Below are the code and all the weights of a small trained network. Each question names an input and a class and asks about switching units off, where a switched-off unit gives its printed mean instead of its output.

import numpy as np


def w(rows, s, z=0):
    codes = np.array(rows[::2]) - 128.0
    scale = np.full(codes.shape[1], s)
    scale[-1] = z or s
    return codes * scale


def f(y):
    return np.maximum(y, 0)


def log_softmax(a):
    a = a - a.max(-1, keepdims=True)
    return a - np.log(np.exp(a).sum(-1, keepdims=True))


def net(x, mask):
    res = np.array(x, float).reshape(1, 5) / 4 @ E
    y = f(res @ A[0][:, :-1].T + A[0][:, -1])
    res = res + np.where(mask, y, B[0][:, -1]) @ B[0][:, :-1]
    return log_softmax(res[-1] @ U[:, :-1].T + U[:, -1])


A, B = {}, {}
E = w([
[59,190,59,184],'x0',
[220,221,157,198],'x1',
[117,168,94,3],'x2',
[49,169,177,158],'x3',
[156,141,107,111],'x4',
],0.0069)
A[0] = w([
[138,62,113,20,210],'N0',
[33,149,18,74,169],'N1',
[88,222,245,139,175],'N2',
[252,84,158,100,254],'N3',
[28,85,181,240,198],'N4',
[181,182,148,221,140],'N5',
[122,51,189,127,187],'N6',
[100,217,107,121,210],'N7',
],0.012,0.0042)
B[0] = w([
[86,120,189,8,254],'N0',
[175,179,45,14,231],'N1',
[59,234,163,191,213],'N2',
[182,51,254,91,252],'N3',
[60,27,21,187,238],'N4',
[247,127,142,202,222],'N5',
[55,94,172,148,196],'N6',
[140,222,133,132,196],'N7',
],0.02,0.0094)
U = w([
[152,120,32,253,38],'0',
[52,20,35,218,229],'1',
[219,95,197,250,38],'2',
[44,108,79,76,73],'3',
[182,120,118,115,63],'4',
[157,199,43,43,255],'5',
[126,56,221,64,132],'6',
[64,226,150,214,49],'7',
],0.0067,0.0023)

Each question gives the input, the list of numbers given to net, and the class t.
The units are the neurons (one row each of A and B). Each row of codes is followed by its name. A weight is (code - 128) times the scale printed after its matrix; where a second scale follows, it is the last column's (A, B and U).
mask holds one flag per neuron, in row order. A switched-off neuron (its flag False) gives its mean, the last column of its row in B, instead of its output. The means were averaged over made-up inputs and are rounded, as every weight is.
A unit's drop is (log p(t) with every unit on - log p(t) with that unit switched off) / (log p(t) with every unit on - log p(t) with every unit switched off).
The circuit of an input: a set's keep is (log p(t) with only the set's units on - log p(t) with every unit switched off) / (log p(t) with every unit on - log p(t) with every unit switched off). Starting from all 8 units, units are removed one at a time, each time the one whose removal leaves the highest keep (on an exact tie, the one counted first), for as long as the keep stays at least 0.8.
circuit, biggest first: the units of the circuit, biggest drop first
unit that matters most: the unit with the biggest drop
k most important neurons: the k neurons with the biggest drops, biggest first
drop of u: that unit's drop, to one decimal
input [3,8,-8,5,8], class 0: circuit, biggest first -> [N4 N3 N5]
input [1,-8,1,0,6], class 5: circuit, biggest first -> [N1]
input [7,1,-6,-1,-1], class 0: 4 most important neurons -> [N5 N0 N6 N3]
input [6,3,-8,-2,-7], class 1: 3 most important neurons -> [N4 N1 N7]
input [1,2,-2,2,2], class 0: circuit, biggest first -> [N3 N0]
input [-1,2,-6,5,7], class 0: circuit, biggest first -> [N4 N5 N0]
input [-1,-6,3,8,-6], class 3: circuit, biggest first -> [N1 N4]
input [2,8,-6,6,-2], class 0: circuit, biggest first -> [N4 N5 N3]
input [2,7,-5,1,-8], class 0: 3 most important neurons -> [N4 N3 N5]
input [-1,0,6,0,-6], class 5: circuit, biggest first -> [N3 N1]
input [4,5,-7,4,-6], class 0: 2 most important neurons -> [N5 N4]
input [7,5,2,3,3], class 7: 2 most important neurons -> [N2 N7]
input [3,6,-6,7,0], class 0: 2 most important neurons -> [N4 N5]
input [4,-6,3,8,2], class 5: circuit, biggest first -> [N1]
input [2,1,-2,-7,-2], class 2: 3 most important neurons -> [N0 N1 N6]
input [-2,3,-1,7,2], class 7: 2 most important neurons -> [N2 N3]
input [-6,-3,3,7,-8], class 3: 3 most important neurons -> [N3 N5 N0]
input [2,8,3,2,0], class 7: 3 most important neurons -> [N2 N3 N7]
input [7,6,-5,8,0], class 0: 2 most important neurons -> [N4 N5]
input [-2,5,-6,2,1], class 2: unit that matters most -> N5
input [-4,1,-8,-7,-3], class 2: 3 most important neurons -> [N0 N5 N1]
input [2,-8,-6,-1,3], class 1: drop of N4 -> 0.4
input [5,-1,-7,-3,0], class 1: drop of N4 -> 0.4
input [4,-3,-7,3,-1], class 1: drop of N5 -> 0.0
